Below are the code and all the weights of a small trained network. Each question names an input and a class and asks about switching units off, where a switched-off unit gives its printed mean instead of its output.

import numpy as np


def w(rows, s, z=0):
    codes = np.array(rows[::2]) - 128.0
    scale = np.full(codes.shape[1], s)
    scale[-1] = z or s
    return codes * scale


def norm(h):
    return h / np.sqrt((h * h).mean(-1, keepdims=True) + 1e-5)


def f(y):
    return y / 2 * (1 + np.tanh(0.7978845608 * (y + 0.044715 * y**3)))


def log_softmax(a):
    a = a - a.max(-1, keepdims=True)
    return a - np.log(np.exp(a).sum(-1, keepdims=True))


def net(x, mask):
    res = np.array(x, float).reshape(1, 8) / 4 @ E
    u = 0
    for l in range(4):
        y = f(norm(res) @ A[l][:, :-1].T + A[l][:, -1])
        res = res + np.where(mask[u : u + 8], y, B[l][:, -1]) @ B[l][:, :-1]
        u += 8
    return log_softmax(norm(res)[-1] @ U[:, :-1].T + U[:, -1])


A, B = {}, {}
E = w([
[94,144,138,64,121,100,143],'x0',
[137,171,105,40,208,232,93],'x1',
[144,116,135,136,141,128,127],'x2',
[144,133,105,177,103,160,95],'x3',
[111,6,155,60,24,241,122],'x4',
[55,118,255,174,187,149,50],'x5',
[114,149,114,128,59,103,89],'x6',
[149,112,135,157,160,149,152],'x7',
],0.0076)
A[0] = w([
[95,91,181,157,80,62,184,3],'L0N0',
[90,39,133,110,64,160,136,113],'L0N1',
[190,101,153,143,157,81,141,121],'L0N2',
[112,151,221,58,96,54,253,116],'L0N3',
[176,110,133,106,139,33,73,111],'L0N4',
[76,159,134,194,138,169,120,166],'L0N5',
[96,130,208,125,220,89,129,144],'L0N6',
[116,248,35,56,138,145,127,155],'L0N7',
],0.0061,0.0031)
B[0] = w([
[46,183,120,208,129,149,166,146],'L0N0',
[144,241,121,152,31,139,196,214],'L0N1',
[43,111,53,124,78,131,106,138],'L0N2',
[120,144,22,185,102,172,138,187],'L0N3',
[113,136,141,197,133,212,213,143],'L0N4',
[161,102,3,70,116,130,89,161],'L0N5',
[86,84,56,12,2,159,50,195],'L0N6',
[194,77,106,125,140,173,59,252],'L0N7',
],0.0069,0.0039)
A[1] = w([
[61,56,74,102,121,104,104,73],'L1N0',
[120,184,106,144,164,106,85,3],'L1N1',
[180,164,101,127,100,147,160,175],'L1N2',
[2,150,192,150,143,164,62,14],'L1N3',
[84,105,102,55,110,105,119,39],'L1N4',
[122,179,78,91,104,182,186,45],'L1N5',
[148,189,121,134,182,35,62,73],'L1N6',
[115,187,123,36,161,151,139,52],'L1N7',
],0.0085,0.0013)
B[1] = w([
[169,115,97,211,86,205,172,162],'L1N0',
[147,133,255,103,229,132,214,177],'L1N1',
[86,67,154,77,132,103,55,232],'L1N2',
[117,10,64,81,139,41,94,252],'L1N3',
[167,223,138,152,193,158,43,170],'L1N4',
[153,110,92,116,135,173,117,237],'L1N5',
[166,118,214,126,16,120,181,240],'L1N6',
[62,201,128,177,116,106,189,216],'L1N7',
],0.0077,0.0035)
A[2] = w([
[132,135,239,48,58,130,113,24],'L2N0',
[79,96,179,171,23,138,223,100],'L2N1',
[39,2,153,86,229,17,45,168],'L2N2',
[205,146,45,201,155,234,237,39],'L2N3',
[172,238,226,221,254,38,192,118],'L2N4',
[183,239,129,177,225,130,226,5],'L2N5',
[209,189,211,40,185,220,41,164],'L2N6',
[176,230,15,194,193,171,166,85],'L2N7',
],0.0051,0.002)
B[2] = w([
[149,78,165,170,24,138,181,150],'L2N0',
[111,184,205,128,217,96,232,199],'L2N1',
[227,82,7,142,35,93,214,199],'L2N2',
[58,85,172,97,42,100,8,181],'L2N3',
[210,215,229,7,115,255,180,199],'L2N4',
[73,98,190,122,25,161,156,154],'L2N5',
[60,87,117,240,250,164,172,255],'L2N6',
[93,100,30,80,128,144,80,176],'L2N7',
],0.0066,0.0041)
A[3] = w([
[122,116,203,115,69,106,160,168],'L3N0',
[48,222,117,152,122,79,110,218],'L3N1',
[203,71,72,108,140,94,143,202],'L3N2',
[102,93,122,201,122,199,93,67],'L3N3',
[181,176,2,113,136,82,128,78],'L3N4',
[28,144,112,229,110,59,231,150],'L3N5',
[164,131,117,147,101,183,100,244],'L3N6',
[116,186,160,50,148,73,169,30],'L3N7',
],0.0089,0.0011)
B[3] = w([
[181,165,118,152,159,180,147,217],'L3N0',
[145,199,50,96,176,245,111,157],'L3N1',
[177,56,99,149,145,93,194,218],'L3N2',
[82,252,174,83,127,200,49,189],'L3N3',
[209,2,88,82,65,167,97,218],'L3N4',
[81,132,1,150,163,192,90,253],'L3N5',
[98,139,93,192,106,129,99,190],'L3N6',
[73,183,146,121,25,188,150,157],'L3N7',
],0.0063,0.005)
U = w([
[132,36,19,100,124,86,73,104],'0',
[46,177,4,207,254,146,91,234],'1',
[109,155,38,166,163,170,72,134],'2',
[100,132,157,106,88,172,143,2],'3',
],0.0077,0.0016)

Each question gives the input, the list of numbers given to net, and the class t.
The units are the neurons (one row each of A and B). Each row of codes is followed by its name. A weight is (code - 128) times the scale printed after its matrix; where a second scale follows, it is the last column's (A, B and U).
mask holds one flag per neuron, layer by layer. A switched-off neuron (its flag False) gives its mean, the last column of its row in B, instead of its output. The means were averaged over made-up inputs and are rounded, as every weight is.
A unit's drop is (log p(t) with every unit on - log p(t) with that unit switched off) / (log p(t) with every unit on - log p(t) with every unit switched off).
The circuit of an input: a set's keep is (log p(t) with only the set's units on - log p(t) with every unit switched off) / (log p(t) with every unit on - log p(t) with every unit switched off). Starting from the 12 units with the biggest drops (on a tie, the unit counted first), units are removed one at a time, each time the one whose removal leaves the highest keep (on an exact tie, the one counted first), for as long as the keep stays at least 0.8.
units of the circuit, in order: the units of the circuit, biggest drop first
k most important neurons: the k neurons with the biggest drops, biggest first
k most important neurons of layer l: the k neurons of layer l with the biggest drops, biggest first
input [3,2,-4,-6,-3,7,7,7], class 0: units of the circuit, in order	[L1N3]
input [3,-4,-3,3,-5,7,4,-7], class 0: units of the circuit, in order	[L1N3, L2N2]
input [-5,-2,-8,-3,-4,5,-7,3], class 0: units of the circuit, in order	[L1N3, L0N6]
input [3,4,0,3,-5,2,6,5], class 3: 2 most important neurons	[L1N1, L1N6]
input [7,-6,-8,0,-2,-3,-6,-8], class 1: units of the circuit, in order	[L0N0, L3N5]
input [-7,3,6,0,-3,6,6,3], class 0: units of the circuit, in order	[L1N3, L2N2]
input [5,-3,8,2,-8,-6,0,-4], class 3: units of the circuit, in order	[L2N4, L1N1, L1N6, L3N7]
input [5,-7,7,-8,8,-1,4,-5], class 2: 2 most important neurons	[L3N5, L0N3]
input [4,-3,1,-7,-6,7,-6,-7], class 0: units of the circuit, in order	[L0N6, L2N2]
input [-2,6,6,-6,-2,8,1,6], class 0: units of the circuit, in order	[L1N3, L2N2]
input [0,-6,8,-3,5,-5,-8,-3], class 1: 2 most important neurons of layer 1	[L1N3, L1N6]
input [0,-5,-8,5,5,-3,-1,3], class 1: 4 most important neurons of layer 0	[L0N7, L0N6, L0N0, L0N5]
input [7,-3,3,-7,1,-2,3,-6], class 2: 2 most important neurons of layer 0	[L0N0, L0N5]
input [0,-2,-1,5,1,8,0,-2], class 0: units of the circuit, in order	[L1N3]
input [-1,0,3,-2,6,-3,-3,-1], class 3: 2 most important neurons	[L1N3, L3N5]
input [-7,-2,-4,0,-5,-4,-7,-1], class 3: 2 most important neurons	[L2N4, L1N3]
input [0,-3,5,0,5,-4,-2,1], class 3: 2 most important neurons	[L2N6, L1N3]
input [5,-2,2,6,6,7,2,0], class 0: 3 most important neurons	[L1N3, L2N2, L1N6]
input [7,0,-2,-4,-7,0,5,-1], class 3: 2 most important neurons of layer 1	[L1N1, L1N6]
input [4,-1,8,6,-3,7,-1,-5], class 0: units of the circuit, in order	[L1N3]
input [-8,2,3,4,-3,8,-1,7], class 0: 2 most important neurons of layer 0	[L0N6, L0N7]
input [-4,-2,-8,4,-8,-2,6,-4], class 3: 2 most important neurons	[L2N4, L1N1]
input [5,-5,0,-7,6,-2,4,8], class 2: 2 most important neurons of layer 0	[L0N3, L0N1]
input [1,-3,-1,-6,-8,-2,0,0], class 3: 2 most important neurons	[L2N4, L1N1]
